Below is a small trained network, with its code and all its weights. Each question gives an input and a class and asks what happens when units are switched off, that is, made to give their printed mean instead of their output.

import numpy as np


def w(rows, s, z=0):
    codes = np.array(rows[::2]) - 128.0
    scale = np.full(codes.shape[1], s)
    scale[-1] = z or s
    return codes * scale


def norm(h):
    return h / np.sqrt((h * h).mean(-1, keepdims=True) + 1e-5)


def f(y):
    return y / 2 * (1 + np.tanh(0.7978845608 * (y + 0.044715 * y**3)))


def log_softmax(a):
    a = a - a.max(-1, keepdims=True)
    return a - np.log(np.exp(a).sum(-1, keepdims=True))


def net(x, mask):
    res = np.array(x, float).reshape(1, 6) / 4 @ E
    u = 0
    for l in range(2):
        y = f(norm(res) @ A[l][:, :-1].T + A[l][:, -1])
        res = res + np.where(mask[u : u + 16], y, B[l][:, -1]) @ B[l][:, :-1]
        u += 16
    return log_softmax(norm(res)[-1] @ U[:, :-1].T + U[:, -1])


A, B = {}, {}
E = w([
[129,128,129,131,132],'x0',
[44,190,190,119,124],'x1',
[158,17,231,90,54],'x2',
[165,228,56,76,1],'x3',
[161,126,140,39,172],'x4',
[132,128,129,129,131],'x5',
],0.004)
A[0] = w([
[106,128,130,232,84,91],'0.n1',
[128,100,160,126,70,156],'0.n2',
[152,136,154,27,187,111],'0.n3',
[111,161,97,193,77,148],'0.n4',
[114,143,106,157,214,77],'0.n5',
[102,118,113,205,84,138],'0.n6',
[91,171,193,123,124,52],'0.n7',
[153,147,116,2,179,51],'0.n8',
[58,160,176,75,124,84],'0.n9',
[73,193,173,95,121,96],'0.n10',
[102,173,84,62,144,117],'0.n11',
[82,98,93,189,71,96],'0.n12',
[49,187,160,104,98,100],'0.n13',
[179,124,206,139,176,186],'0.n14',
[234,93,51,133,128,110],'0.n15',
[156,177,98,88,48,2],'0.n16',
],0.009,0.0052)
B[0] = w([
[202,164,212,105,181,171],'0.n1',
[63,114,143,93,105,225],'0.n2',
[153,176,196,170,159,200],'0.n3',
[168,123,136,66,185,237],'0.n4',
[105,118,116,62,69,181],'0.n5',
[156,174,172,88,153,190],'0.n6',
[183,50,96,204,109,132],'0.n7',
[191,173,254,108,180,173],'0.n8',
[146,120,114,210,136,173],'0.n9',
[177,114,55,203,151,189],'0.n10',
[157,133,122,59,160,202],'0.n11',
[186,155,212,96,166,158],'0.n12',
[172,116,72,184,127,205],'0.n13',
[96,139,174,119,52,252],'0.n14',
[135,120,101,240,134,251],'0.n15',
[129,209,25,78,114,201],'0.n16',
],0.0084,0.003)
A[1] = w([
[21,20,146,124,218,80],'1.n1',
[83,143,68,68,237,91],'1.n2',
[194,156,107,215,190,202],'1.n3',
[148,137,54,72,98,12],'1.n4',
[41,144,122,178,32,192],'1.n5',
[97,102,35,24,184,1],'1.n6',
[114,96,107,214,115,26],'1.n7',
[86,43,206,150,194,49],'1.n8',
[251,38,131,161,79,56],'1.n9',
[180,107,61,160,207,101],'1.n10',
[46,85,165,158,201,89],'1.n11',
[153,147,173,84,158,118],'1.n12',
[13,97,128,74,145,135],'1.n13',
[94,161,74,79,232,43],'1.n14',
[213,52,77,255,153,72],'1.n15',
[139,70,149,98,252,73],'1.n16',
],0.0075,0.0041)
B[1] = w([
[164,219,10,119,193,158],'1.n1',
[70,37,175,117,77,162],'1.n2',
[127,57,177,175,96,254],'1.n3',
[233,212,50,82,151,142],'1.n4',
[114,41,105,97,67,198],'1.n5',
[134,80,171,76,2,137],'1.n6',
[242,160,111,121,18,127],'1.n7',
[134,140,38,100,153,173],'1.n8',
[33,144,130,237,154,150],'1.n9',
[82,98,129,163,68,184],'1.n10',
[204,240,33,167,127,149],'1.n11',
[183,92,193,96,158,158],'1.n12',
[179,198,76,66,14,153],'1.n13',
[43,48,192,118,84,156],'1.n14',
[107,185,92,222,31,194],'1.n15',
[202,177,64,48,109,134],'1.n16',
],0.0079,0.0051)
U = w([
[206,233,26,50,107,97],'0',
[92,105,107,251,113,98],'1',
[152,106,154,101,96,230],'2',
[168,139,229,107,196,98],'3',
[134,104,144,98,93,210],'4',
[24,40,163,39,72,77],'5',
[8,101,115,97,194,10],'6',
],0.012,0.011)

Each question gives the input, the list of numbers given to net, and the class t.
The units are the neurons (one row each of A and B). Each row of codes is followed by its name. A weight is (code - 128) times the scale printed after its matrix; where a second scale follows, it is the last column's (A, B and U).
mask holds one flag per neuron, layer by layer. A switched-off neuron (its flag False) gives its mean, the last column of its row in B, instead of its output. The means were averaged over made-up inputs and are rounded, as every weight is.
A unit's drop is (log p(t) with every unit on - log p(t) with that unit switched off) / (log p(t) with every unit on - log p(t) with every unit switched off).
The circuit of an input: a set's keep is (log p(t) with only the set's units on - log p(t) with every unit switched off) / (log p(t) with every unit on - log p(t) with every unit switched off). Starting from the 12 units with the biggest drops (on a tie, the unit counted first), units are removed one at a time, each time the one whose removal leaves the highest keep (on an exact tie, the one counted first), for as long as the keep stays at least 0.8.
units of the circuit, in order: the units of the circuit, biggest drop first
unit that matters most: the unit with the biggest drop
top k neurons: the k neurons with the biggest drops, biggest first
top k neurons in layer l: the k neurons of layer l with the biggest drops, biggest first
drop of u: that unit's drop, to one decimal
input [-3,-5,4,3,4,-3], class 1: unit that matters most -> 0.n15
input [-4,-5,-1,2,-6,3], class 3: units of the circuit, in order -> [0.n12; 0.n1; 0.n4]
input [-6,-6,7,1,-4,5], class 5: units of the circuit, in order -> [0.n2; 0.n13; 1.n11]
input [5,-5,-8,-6,1,-6], class 5: top 3 neurons -> [0.n5; 1.n2; 1.n14]
input [-8,0,4,8,-1,-5], class 0: top 2 neurons in layer 1 -> [1.n4; 1.n3]
input [7,8,4,7,1,5], class 1: top 4 neurons in layer 0 -> [0.n10; 0.n13; 0.n9; 0.n7]
input [-3,-5,8,8,-5,-3], class 0: units of the circuit, in order -> [0.n16; 1.n3]
input [-6,-5,-6,5,4,3], class 2: top 2 neurons -> [0.n11; 0.n2]
input [-3,0,-6,-5,-7,-4], class 3: units of the circuit, in order -> [0.n1; 0.n6]
input [-3,8,0,-6,7,5], class 1: units of the circuit, in order -> [0.n9; 0.n10]
input [-1,8,7,-5,4,-4], class 1: top 4 neurons -> [0.n9; 0.n7; 0.n4; 0.n14]
input [7,-8,5,5,2,-6], class 1: top 2 neurons -> [0.n15; 1.n9]
input [-3,-1,4,-5,6,-2], class 3: top 4 neurons in layer 0 -> [0.n3; 0.n14; 0.n8; 0.n5]
input [4,-4,6,5,-4,-2], class 5: units of the circuit, in order -> [0.n2]
input [6,3,-8,-7,-4,-7], class 5: top 3 neurons -> [1.n2; 1.n14; 0.n5]
input [-7,5,-8,5,-5,2], class 5: top 4 neurons -> [1.n14; 1.n2; 0.n4; 0.n15]
input [-6,2,-5,2,4,6], class 2: top 2 neurons -> [0.n8; 0.n2]
input [-6,3,0,7,8,-1], class 3: top 2 neurons -> [0.n8; 0.n3]
input [3,-1,8,-8,5,-6], class 0: top 2 neurons -> [1.n1; 1.n11]
input [-5,8,2,4,8,4], class 1: unit that matters most -> 0.n10
input [3,-3,6,7,-3,-6], class 0: top 2 neurons -> [0.n16; 1.n4]
input [3,2,8,7,-8,-6], class 3: top 2 neurons in layer 0 -> [0.n12; 0.n1]
input [8,1,6,8,8,-4], class 0: top 2 neurons -> [0.n16; 1.n3]
input [-6,-8,5,-3,1,-8], class 1: top 2 neurons -> [1.n9; 0.n15]
input [-4,-7,-2,-2,3,-7], class 1: drop of 0.n12 -> 0.0
input [7,3,-5,0,6,1], class 2: drop of 1.n5 -> -0.1
input [-1,1,2,-4,8,-1], class 3: units of the circuit, in order -> [0.n3]
